Below are the code and all the weights of a small trained network. Each question names an input and a target symbol and asks about switching units off, where a switched-off unit gives its printed mean instead of its output.

import numpy as np


def w(rows, s, z=0):
    codes = np.array(rows[::2]) - 128.0
    scale = np.full(codes.shape[1], s)
    scale[-1] = z or s
    return codes * scale


def norm(h):
    return h / np.sqrt((h * h).mean(-1, keepdims=True) + 1e-5)


def f(y):
    return np.maximum(y, 0)


def softmax(a):
    e = np.exp(a - a.max(-1, keepdims=True))
    return e / e.sum(-1, keepdims=True)


def log_softmax(a):
    a = a - a.max(-1, keepdims=True)
    return a - np.log(np.exp(a).sum(-1, keepdims=True))


def net(x, mask):
    ids = ['ΘΦΨαβεζξτω'.index(c) for c in x.split()]
    T = len(ids)
    res = E[ids] + P[:T]
    r = norm(res)
    for j in range(2):
        rows = slice(2 * j, 2 * j + 2)
        q, k, v = (r @ M[0][rows].T for M in (Q, K, V))
        z = softmax(np.where(np.tri(T) > 0, q @ k.T / 2**0.5, -1e9)) @ v
        o = O[0][rows]
        res = res + np.where(mask[j], z, o[:, -1]) @ o[:, :-1]
    y = f(norm(res) @ A[0][:, :-1].T + A[0][:, -1])
    res = res + np.where(mask[2:18], y, B[0][:, -1]) @ B[0][:, :-1]
    return log_softmax(norm(res)[-1] @ U[:, :-1].T + U[:, -1])


Q, K, V, O, A, B = {}, {}, {}, {}, {}, {}
E = w([
[163,126,171,167],'Θ',
[182,147,162,185],'Φ',
[213,187,217,100],'Ψ',
[160,88,107,108],'α',
[52,212,62,3],'β',
[158,124,212,157],'ε',
[162,129,202,167],'ζ',
[142,136,168,24],'ξ',
[141,167,59,247],'τ',
[105,87,123,145],'ω',
],0.019)
P = w([
[227,49,254,249],'0',
[177,66,215,215],'1',
[158,65,210,191],'2',
[139,81,189,161],'3',
[126,87,173,143],'4',
[119,103,158,134],'5',
[116,116,148,132],'6',
[114,129,140,132],'7',
[107,136,128,125],'8',
[104,147,122,132],'9',
[107,162,111,122],'10',
[106,176,115,126],'11',
[97,164,121,121],'12',
[99,165,150,129],'13',
],0.0066)
Q[0] = w([
[4,44,39,118],'head 1',
[254,116,183,86],'head 1',
[80,177,163,73],'head 2',
[156,174,215,118],'head 2',
],0.0086)
K[0] = w([
[235,95,96,52],'head 1',
[25,72,7,254],'head 1',
[17,160,101,209],'head 2',
[13,191,72,87],'head 2',
],0.007)
V[0] = w([
[127,187,32,185],'head 1',
[254,195,161,99],'head 1',
[202,101,127,36],'head 2',
[158,40,83,70],'head 2',
],0.0081)
O[0] = w([
[183,177,114,222,2],'head 1',
[99,184,68,54,205],'head 1',
[220,255,152,135,217],'head 2',
[192,37,165,75,125],'head 2',
],0.0071,0.0037)
A[0] = w([
[60,28,124,129,108],'neuron 1',
[174,11,41,51,147],'neuron 2',
[189,149,170,92,184],'neuron 3',
[47,55,72,104,77],'neuron 4',
[95,114,126,214,233],'neuron 5',
[158,121,135,90,98],'neuron 6',
[184,142,117,37,168],'neuron 7',
[193,68,140,136,101],'neuron 8',
[78,229,2,120,131],'neuron 9',
[139,165,185,198,190],'neuron 10',
[108,126,129,126,5],'neuron 11',
[191,90,87,85,126],'neuron 12',
[206,183,68,154,138],'neuron 13',
[253,73,122,169,104],'neuron 14',
[156,68,134,47,131],'neuron 15',
[77,66,54,78,28],'neuron 16',
],0.0097,0.003)
B[0] = w([
[179,137,202,163,154],'neuron 1',
[154,173,89,67,185],'neuron 2',
[37,205,77,156,254],'neuron 3',
[189,106,247,108,159],'neuron 4',
[79,63,234,101,177],'neuron 5',
[156,127,116,171,165],'neuron 6',
[237,135,162,212,232],'neuron 7',
[246,50,28,89,171],'neuron 8',
[102,30,94,151,180],'neuron 9',
[3,185,78,82,234],'neuron 10',
[3,147,146,124,128],'neuron 11',
[55,115,70,178,156],'neuron 12',
[85,60,151,128,178],'neuron 13',
[192,108,53,53,206],'neuron 14',
[109,104,99,237,207],'neuron 15',
[189,86,108,95,157],'neuron 16',
],0.0056,0.0071)
U = w([
[114,79,140,95,27],'Θ',
[74,114,113,156,55],'Φ',
[58,54,35,239,79],'Ψ',
[204,81,9,172,92],'α',
[90,115,60,100,132],'β',
[77,129,167,133,26],'ε',
[69,135,169,133,1],'ζ',
[184,203,178,102,223],'ξ',
[126,123,134,213,175],'τ',
[186,25,176,196,195],'ω',
],0.014,0.0045)

Each question gives the input, a string of symbols that net reads in full, and the target symbol t.
The units are the heads (2 rows each of Q, K, V and O) and the neurons (one row each of A and B). Each row of codes is followed by its name. A weight is (code - 128) times the scale printed after its matrix; where a second scale follows, it is the last column's (O, A, B and U).
mask holds one flag per unit, heads first, then neurons. A switched-off unit (its flag False) gives its mean, the last column of its rows in O or B, instead of its output. The means were averaged over made-up inputs and are rounded, as every weight is.
A unit's drop is (log p(t) with every unit on - log p(t) with that unit switched off) / (log p(t) with every unit on - log p(t) with every unit switched off).
The circuit of an input: a set's keep is (log p(t) with only the set's units on - log p(t) with every unit switched off) / (log p(t) with every unit on - log p(t) with every unit switched off). Starting from the 12 units with the biggest drops (on a tie, the unit counted first), units are removed one at a time, each time the one whose removal leaves the highest keep (on an exact tie, the one counted first), for as long as the keep stays at least 0.8.
circuit, biggest first: the units of the circuit, biggest drop first
k most important neurons: the k neurons with the biggest drops, biggest first
heads that matter: for each layer, one digit per head in row order, 1 if its drop is at least 0.15 and else 0, layers parted by /
drop of u: that unit's drop, to one decimal
input Θ ξ β Φ, target ξ: 4 most important neurons : (neuron 15; neuron 9; neuron 12; neuron 14)
input ξ τ Θ Θ ε β α ξ ξ τ τ ζ ω, target ω: most important neuron : (neuron 4)
input ε ζ ω Φ ω Θ ξ Θ ω Θ Φ, target ω: circuit, biggest first : (head 1; neuron 5)
input ε ω Ψ β ω α ε Θ ε ξ ξ ω ζ, target ω: heads that matter : 11
input ε Θ τ β ξ ε ξ ω Φ ω Φ, target ω: heads that matter : 10
input β ξ ε, target ξ: heads that matter : 01
input Φ Θ ω ε ζ β Θ Θ ξ ξ ξ ω ε, target ω: 3 most important neurons : (neuron 8; neuron 14; neuron 2)
input Θ β β Θ, target β: 3 most important neurons : (neuron 10; neuron 7; neuron 14)
input ξ Ψ ζ, target ξ: circuit, biggest first : (head 2; neuron 15; neuron 9)
input τ ξ ξ ξ Ψ τ β Φ ξ ω ω Φ ω ξ, target ω: circuit, biggest first : (head 2; head 1)
input Θ Θ ω α Θ Φ, target α: 2 most important neurons : (neuron 8; neuron 14)
input β Θ Φ, target β: 3 most important neurons : (neuron 10; neuron 7; neuron 14)
input ω ξ Θ τ τ ξ ζ Φ Θ ω Θ, target ω: 4 most important neurons : (neuron 5; neuron 3; neuron 8; neuron 14)
input ξ Ψ β Θ, target β: circuit, biggest first : (neuron 10; neuron 7; neuron 14)
input ω Ψ Θ Φ τ Φ ω ξ, target ω: 2 most important neurons : (neuron 10; neuron 15)
input Θ β ξ ξ ξ Φ ξ Θ ξ Θ, target ξ: circuit, biggest first : (neuron 15)
input ε α ω ξ Θ ξ Ψ ζ, target ξ: circuit, biggest first : (head 2; neuron 15)
input ζ ζ ε α Θ α ξ α ξ β β ω ε, target ω: 2 most important neurons : (neuron 8; neuron 14)
input β ξ Θ α Θ α Ψ ε ε ω β ω Φ ζ, target ω: 3 most important neurons : (neuron 8; neuron 14; neuron 3)
input ε Θ ω, target ω: drop of neuron 1 : 0.1
